Each row has a name. After each piece below comes the name of the row it's from, unless a question asks for something else. Each question is about the rows just above it. Places in a row count from 0.

<103>: [ 104  -72    9   70  -57  -21   89    9  -69   58  -71   42   18   90
 -102  -96  103   89   -5  -99   93  -17    6   19  -66   30   -1   75
  -79   17  -58  -26   13  -27   27 -113   12  -26   -1  -64   50  -18
  -29   -7   14  -84   98  -39   64  -69   44  -55  -49]
<82>: [   2   86   75  101  -70   -2   70  109  -81   53   53  -27   -6  -34
  113    6   70   98   27   86   27    6   -8  -77  -95 -105    8  101
  -12  -64    4  -21   64   32 -111   12   81  -69   96  -63   92   92
  -98  -31  -94   57    3   21   50  -64   80  -12  -29]
<162>: [ -72  -26   90  -49   93   44   13   75   -5   17  -79   89   42    6
   27   98  -26  -17  -28  -57   19   -7   -1   30 -113  -58  -71  -69
  -66   -1   18  -21   64   14  -84  104    9   12   89   70  -99  -55
  -18  -64  -39    9  -96   58  -70   50  -29 -102  103]
<175>: [ -12  -74   10   21   73   21  -45   68  -58   83   20  105   92   53
  -80  -96   60  -10  -72  -51 -101   91 -113  -39  -14  -39  -14  -16
   54   15   97  -60   16  -38  -36  -74  -64  -33   41 -111  -34   41
   12   10 -103  -82    5 -110  107  -26    0   43    2]
<177>: [  70   44   58  -18   14  -26  -55  103  -99  -79  -84    6   89  -64
  -17  -58   -1  -96   -5 -113   64   -7  -26  104   89  -28   42   27
   98   19   18  -66  -49   -1  -39   30  -72  -21  -69   13   50  -29
  -69   17   12 -102  -71    9  -57   93    9   90   75]
<206>: [  -8   92    6  -29    6  113  -95  -64  109   92    4   27  -12  -21
 -105  -64  -63  -70  -98   32   27  -77   53    8  -69  -34   50   70
   12   80   98  101   -3   86   53  -12  101 -111  -81    3   21   64
   75   86  -27  -31    2   57   96   70   81  -94   -6]
Which row holds this, read backwards? [ 18  19  98  27  42 -28  89] => <177>
Put [  81  109   70   57   98  101  -29  113  -34    3    8   -6    6  -64
   64   92 -105   86   53   75  -77   80  101  -69  -94   21   53   27
  -95  -81  -98   96  -31  -12    4   50   92   12  -64   -2   -8  -21
   86   27  -27  -63   70  -70    6    2 -111  -12   32] back in order: which row is it? => <82>
Put [-113 -102  -99  -96  -84  -79  -72  -71  -70  -69  -66  -64  -58  -57
  -55  -49  -39  -29  -28  -26  -26  -21  -18  -17   -7   -5   -1   -1
    6    9    9   12   13   14   17   18   19   27   30   42   44   50
   58   64   70   75   89   89   90   93   98  103  104] back in order: which row is it? => <162>
asked: [ -12  -74   10   21   73   21  -45   68  -58   83   20  105   92   53
  -80  -96   60  -10  -72  -51 -101   91 -113  -39  -14  -39  -14  -16
   54   15   97  -60   16  -38  -36  -74  -64  -33   41 -111  -34   41
   12   10 -103  -82    5 -110  107  -26    0   43    2] => <175>
[ -69   17   12 -102  -71    9  -57   93    9   90   75   70   44   58
  -18   14  -26  -55  103  -99  -79  -84    6   89  -64  -17  -58   -1
  -96   -5 -113   64   -7  -26  104   89  -28   42   27   98   19   18
  -66  -49   -1  -39   30  -72  -21  -69   13   50  -29] is which row reordered? => <177>
Which row holds [-81 109  70  -2] read backwards? => <82>

